[[-156.1  -85.4  143.2  173.1  -75.7]
 [  38.1 -123.3  159.9  119.0  173.7]]
-123.3

[[ 174.9  206.1 -154.1  -15.6    1.2  124.4]
 [  63.7   98.2  -92.7   81.1  -30.1   23.5]
 [ 205.1  212.5   16.6   19.4  107.9  183.1]]
98.2

[[ 1.408 -1.082  1.444  1.312]
 [ 0.066 -1.197 -0.604  1.246]
 [-1.203 -0.364 -1.207 -1.113]]
-1.197

[[ 1.31 -0.92  0.32  0.66  0.22 -1.83 -0.58]
 [ 0.91  1.02  0.03 -1.28  0.83  0.49 -0.65]
 [ 0.78 -0.40  0.14  0.41 -0.10 -1.28 -0.15]]
1.02

[[ 150.430  -82.200   48.057  222.145  -53.190]
 [-190.517   55.887   54.055  -97.347   52.541]
 [ -53.747  -53.529  -71.558  -82.474 -230.192]]
55.887

[[-190.72  230.52  230.38 -172.51  245.25  -35.88  205.40]
 [ 182.55 -179.82   84.59  242.28 -192.57  229.78 -177.10]
 [ 224.32 -179.40 -136.36  228.54 -191.81  235.42 -185.44]]
-179.82

[[ 12.2  -0.2  -4.6  10.3 -10.7 -19.1   9.6]
 [ 11.2  -7.3   3.0   7.5  -8.8 -21.5  14.1]]
-7.3

[[-215.8   10.5   73.7  -95.8  109.8]
 [  60.1  196.9   34.7  -19.0  168.7]]
196.9
---
array([-28, -19, -38,  45]) yields 45

array([ 11, 104, 505, 464,  62, 996]) yields 464

array([ 54, 213, 131,  78, 114]) yields 78

array([8673, 7727, 7044, 2966, 7426, 6205]) yields 2966

array([[2, 3, 5, 2],
       [7, 4, 3, 4],
       [2, 3, 5, 2]]) yields 2

array([5953, 9906, 2441, 7153, 9693]) yields 7153

array([499, 859, 158, 184, 513, 293]) yields 184
---
[ 0.35 -2.48  5.94 -6.83  1.09] Out: 0.35
[-4.04 -0.19 -3.06  6.54  8.23  2.20  8.57] Out: -4.04
[0.06 0.25 7.72 3.74] Out: 0.06
[ 2.13  0.64 -0.12 -3.58 -6.54 -6.82 -8.05] Out: 2.13
[ 6.25  1.35 -1.46 -3.02  0.49  3.43 -4.60] Out: 6.25
[-3.13 -6.80  5.34 -2.56] Out: -3.13
[ 7.67  7.04 -7.74  2.97] Out: 7.67
[-0.14 -1.55  0.51 -7.80  5.72 -4.66] Out: -0.14
---
[[43 48 50  7 46]
 [48 56 48 77 56]
 [47 52 55 30 53]] >> 48

[[17 44 65 60 45 62 25]
 [48 39 64 79 80 77 17]] >> 65

[[7000 8846 4141 2838]
 [6380 5529 5564 5234]
 [5642 5670 6644 4883]] >> 5564

[[4938 1750 5887 3475 6706]
 [4245 8413 3032 3679 5559]] >> 5887

[[-16  15 -28 -46  -3]
 [-35   1   2  -3 -23]
 [-10 -12   4  33 -33]] >> 2

[[144 171  26 162 159 218]
 [209 131 190 246 157 188]] >> 26
---
[-6.89  2.49  3.19 -2.38 -1.14 -1.44 -3.68] gives -2.38
[-5.63 -3.68 -6.03  3.21  6.85 -2.68] gives -6.03
[ 2.49 -1.63 -0.63  0.42  2.53  8.02] gives -0.63
[-4.81 -3.19 -3.98 -4.06  0.58  6.59 -8.34] gives -4.06
[ 4.22 -8.02  1.87  3.16  0.56] gives -8.02
[ 7.35  6.29 -8.20 -8.56 -7.24 -3.87] gives -8.20
---
Q: [4.04, 6.62, 3.28, -0.96, 8.78]
A: 3.28, 8.78
Q: [-0.35, 3.28, 1.01, -1.46, 6.77, -2.71, 0.28]
A: -1.46, 6.77
Q: [-2.21, 4.04, 2.45, -8.51, -2.54]
A: 2.45, 4.04
Q: [-6.84, -3.80, -2.83, -1.09, -7.42]
A: -2.83, -1.09
Q: [1.71, -8.67, -0.80, 0.50, -5.19]
A: -0.80, 1.71
Q: [-1.08, -7.56, -1.43, 1.43, -8.53]
A: -1.43, 1.43
---
[[ 5.65 -3.13  0.86 -5.53]
 [ 5.86 -3.45  0.23 -6.59]
 [ 5.86 -3.45 -1.98 -7.31]]	-3.45

[ 1.57  6.25  7.50 -4.42 -2.09 -3.38]	-4.42

[[-0.33 -6.75  1.28  3.12]
 [-0.76  1.36  0.33  1.99]
 [ 3.09 -2.90  5.65 -4.35]]	-2.90

[[-6.40  0.12 -0.10 -0.05]
 [-3.63 -0.02 -0.10  0.05]]	-0.02

[-7.13  3.56  8.78  1.91]	3.56

[ 3.72  8.15  7.00 -3.50 -3.09  4.45]	-3.50

[ 1.12  6.70 -7.59 -6.55]	6.70

[ 5.37  3.42 -8.80  6.97]	3.42

[ 0.50 -0.28 -6.50  0.23 -0.65]	-6.50
---
[-5.32 -7.14  2.48 -4.57] >> -4.57
[-2.40  2.22 -7.73  4.01] >> 4.01
[-8.72 -4.32 -0.82 -6.34] >> -6.34
[ 3.04 -6.58 -3.90 -1.65] >> -1.65
[2.24 0.80 0.53 6.98] >> 6.98
[ 6.98 -1.57 -3.25 -0.97] >> -0.97
---
Q: [2 3 0 7 3]
A: 7, 0
Q: [5260 3566 4537 7840 2936]
A: 7840, 2936
Q: [938 183 693 654 332 377]
A: 938, 183
Q: [7153 1368 7974 9016]
A: 9016, 1368
Q: [456 891 147 273 264]
A: 891, 147
Q: [-520 -257 -310  950   17 -401 -502]
A: 950, -520
Q: [ 46 723 878 853]
A: 878, 46
Q: [8776 2404 5727 4884]
A: 8776, 2404
Q: [181 584 377 918]
A: 918, 181
Q: [-36  40  20  14  11  25]
A: 40, -36
---
(-0.3, 1.8, -0.2, -1.7, -0.1, -0.5, 0.5)	-0.5
(-1.38, -0.59, -1.55, 1.44, 0.24, -0.01)	0.24
(-156.554, -121.205, -42.715, 72.390, 130.768, 35.307, -45.302)	35.307
(-186.9, 91.5, 130.2, -168.1, -28.0)	-168.1
(0.17, 0.00, 0.02, -0.14, 0.18)	-0.14
(1.477, 1.068, -1.410, -1.139, -1.816, 0.532)	-1.816
---
array([-0.017,  0.000, -0.169,  0.116, -0.068]) | -0.017

array([[  5.194,  21.295,  11.505,   9.054, -12.806,  -5.594,   9.872],
       [  2.363,   7.371,  -0.409,  10.278,  -5.904,  -4.916,  -7.445],
       [ -2.294,  -1.971, -17.506,  18.352,   7.006,   7.205, -13.578]]) | 2.363

array([  93.8, -155.4,   40.1,  159.8,   29.2]) | 40.1

array([  69.925,  130.460,   45.235,   77.427, -135.796,  -26.421,
        -84.210]) | 45.235

array([ 0.123, -0.077, -0.115, -0.120,  0.135,  0.198, -0.101]) | -0.077

array([-19.61,  -2.77, 105.25, -95.48,  86.29]) | -2.77
---
[[ 7.60  1.25  1.16  6.02]
 [ 8.15 -0.13  1.42 -1.11]
 [ 3.72  1.59  0.92 -6.49]] Answer: 1.16

[[ 5.19 -0.20 -4.61  1.50  0.00 -0.45  3.44]
 [ 5.11 -1.52  0.00  1.86 -6.62  0.43  5.20]
 [ 0.00 -3.10  0.22  1.76 -5.14  1.11  0.94]] Answer: -0.45

[[-2.05  4.01 -0.56 -4.23 -7.17 -7.28 -5.20]
 [-7.99  2.30  4.65 -6.12 -2.34 -2.77  6.74]
 [ 7.19 -5.08 -0.77  6.45  3.37  2.28 -4.25]] Answer: -7.28

[[-5.99 -1.25 -5.73 -5.74 -5.38]
 [ 2.75  6.25  1.17 -6.61  2.84]
 [-0.19  7.57  4.63  4.32  2.40]] Answer: -5.74

[[ 0.72 -8.41 -7.04 -6.93  0.47 -3.66]
 [ 2.14  4.25  3.13  2.97  3.08  0.46]
 [-3.05 -1.59 -2.70 -1.08 -0.61 -4.85]] Answer: 0.47

[[-1.37 -5.04 -6.55 -3.87 -0.56]
 [ 0.64  0.66  2.68 -1.20 -2.89]
 [ 3.80  3.84  5.39  1.99  2.09]] Answer: -3.87

[[ 5.41  1.54  5.24  6.32  1.79  6.52]
 [ 0.27 -1.20 -2.06 -1.87  5.19 -1.78]
 [-2.56  7.64  4.05  2.94 -5.28  2.85]] Answer: 1.79

[[ 5.50 -0.40  4.15  4.11 -7.59]
 [-6.05 -5.71 -0.19  2.09 -3.68]
 [ 8.48  0.78  0.95  6.26 -3.02]] Answer: 4.11

[[ 1.39 -2.55  1.32 -3.09 -4.73]
 [-0.36 -1.07  2.66 -6.88  3.30]
 [ 1.16  3.71  3.12  5.39  4.62]] Answer: -3.09
---
[[ 0.40  0.87 -1.17  1.02 -1.63]
 [ 0.43 -0.28  0.97  1.22 -1.83]
 [-0.18  1.24 -0.20  0.52 -2.09]] out 0.97, 1.24

[ -40.1   70.1   79.3 -121.8  114.8 -141.6  -30.1] out -121.8, 114.8

[ 127.543  -75.838  -70.667 -133.198  -87.372] out -70.667, 127.543

[-107.204   85.053  152.737 -151.602   19.479] out 152.737, 152.737

[ -2.792  16.902  -5.257  -8.456 -17.354] out -5.257, 16.902

[ 11.80  -2.36  16.56  10.77  18.53 -10.60   3.18] out 10.77, 18.53

[ 1.628 -1.143 -1.079 -0.097 -1.399] out -1.079, 1.628
---
[[776, 776, 611, 615, 610, 726, 588], [854, 854, 401, 240, 112, 698, 316]] yields 854
[[232, 204, 111, 161, 119, 181], [166, 162, 116, 152, 162, 124], [197, 170, 44, 108, 213, 112]] yields 162
[[4394, 5617, 4991, 8035, 5825], [9260, 8994, 9077, 8469, 2735]] yields 8994
[[86, 194, 161, 150, 61, 68, 54], [30, 70, 155, 115, 187, 170, 51]] yields 70
[[2, 5, 3, 6, 7], [6, 4, 8, 6, 6]] yields 4
[[-749, -580, -476, 321, -794, -468, -430], [795, -967, -592, -408, -461, -479, -545], [-586, -647, -506, 799, -923, -458, -377]] yields -967
[[217, 82, 59, 84, 49, 105, 50], [126, 90, 117, 89, 84, 94, 73], [117, 164, 61, 51, 88, 72, 58]] yields 90
[[34, 26, 23, 34, 40, 46, 79], [66, 63, 35, 26, 68, 35, 49]] yields 63
